Below are the code and all the weights of a small trained network. Each question names an input and a class and asks about switching units off, where a switched-off unit gives its printed mean instead of its output.

import numpy as np


def w(rows, s, z=0):
    codes = np.array(rows[::2]) - 128.0
    scale = np.full(codes.shape[1], s)
    scale[-1] = z or s
    return codes * scale


def norm(h):
    return h / np.sqrt((h * h).mean(-1, keepdims=True) + 1e-5)


def f(y):
    return np.maximum(y, 0)


def log_softmax(a):
    a = a - a.max(-1, keepdims=True)
    return a - np.log(np.exp(a).sum(-1, keepdims=True))


def net(x, mask):
    res = np.array(x, float).reshape(1, 4) / 4 @ E
    u = 0
    for l in range(3):
        y = f(norm(res) @ A[l][:, :-1].T + A[l][:, -1])
        res = res + np.where(mask[u : u + 4], y, B[l][:, -1]) @ B[l][:, :-1]
        u += 4
    return log_softmax(norm(res)[-1] @ U[:, :-1].T + U[:, -1])


A, B = {}, {}
E = w([
[91,37,35],'x0',
[165,101,222],'x1',
[60,143,250],'x2',
[116,119,130],'x3',
],0.0021)
A[0] = w([
[222,2,212,248],'L0N0',
[143,66,100,41],'L0N1',
[113,151,123,207],'L0N2',
[104,119,125,51],'L0N3',
],0.006,0.0012)
B[0] = w([
[209,62,64,255],'L0N0',
[160,138,25,172],'L0N1',
[19,192,144,166],'L0N2',
[1,125,240,135],'L0N3',
],0.0035,0.0032)
A[1] = w([
[186,76,162,225],'L1N0',
[222,254,95,181],'L1N1',
[167,59,220,1],'L1N2',
[107,210,24,20],'L1N3',
],0.0056,0.00091)
B[1] = w([
[250,32,193,227],'L1N0',
[24,42,166,252],'L1N1',
[179,254,180,209],'L1N2',
[83,203,223,241],'L1N3',
],0.0036,0.0025)
A[2] = w([
[220,81,86,70],'L2N0',
[2,168,125,252],'L2N1',
[110,62,118,85],'L2N2',
[70,80,13,78],'L2N3',
],0.0036,0.0015)
B[2] = w([
[44,116,150,174],'L2N0',
[82,129,106,254],'L2N1',
[106,48,253,144],'L2N2',
[182,252,143,183],'L2N3',
],0.0047,0.0032)
U = w([
[19,169,133,216],'0',
[252,29,213,238],'1',
[74,185,181,81],'2',
[227,155,255,3],'3',
[140,217,9,79],'4',
[214,23,22,103],'5',
],0.0074,0.002)

Each question gives the input, the list of numbers given to net, and the class t.
The units are the neurons (one row each of A and B). Each row of codes is followed by its name. A weight is (code - 128) times the scale printed after its matrix; where a second scale follows, it is the last column's (A, B and U).
mask holds one flag per neuron, layer by layer. A switched-off neuron (its flag False) gives its mean, the last column of its row in B, instead of its output. The means were averaged over made-up inputs and are rounded, as every weight is.
A unit's drop is (log p(t) with every unit on - log p(t) with that unit switched off) / (log p(t) with every unit on - log p(t) with every unit switched off).
The circuit of an input: a set's keep is (log p(t) with only the set's units on - log p(t) with every unit switched off) / (log p(t) with every unit on - log p(t) with every unit switched off). Starting from all 12 units, units are removed one at a time, each time the one whose removal leaves the highest keep (on an exact tie, the one counted first), for as long as the keep stays at least 0.8.
circuit, biggest first: the units of the circuit, biggest drop first
most important unit: the unit with the biggest drop
k most important neurons: the k neurons with the biggest drops, biggest first
k most important neurons of layer l: the k neurons of layer l with the biggest drops, biggest first
drop of u: that unit's drop, to one decimal
input [-6,-1,-6,-5], class 0: circuit, biggest first => (L1N1, L1N0)
input [2,6,-2,6], class 5: circuit, biggest first => (L0N0)
input [0,-3,-6,-2], class 0: circuit, biggest first => (L0N0, L1N3)
input [-4,-5,-6,4], class 0: circuit, biggest first => (L1N1, L1N3)
input [0,-2,-4,6], class 0: circuit, biggest first => (L0N0, L1N3)
input [-7,-1,-5,5], class 0: 3 most important neurons => (L1N1, L0N0, L1N0)
input [3,-1,-7,8], class 4: 2 most important neurons => (L2N3, L0N0)
input [2,2,-1,-1], class 5: 2 most important neurons of layer 0 => (L0N0, L0N1)
input [0,-6,-5,0], class 0: 3 most important neurons of layer 1 => (L1N3, L1N1, L1N0)
input [-5,-4,-5,1], class 0: drop of L1N1 => 0.2
input [-8,-3,-6,4], class 0: drop of L1N1 => 0.3
input [-3,-5,-5,4], class 0: drop of L1N1 => 0.1
input [-8,-5,-8,5], class 0: drop of L1N0 => 0.0
input [-6,-3,-1,2], class 0: most important unit => L1N1
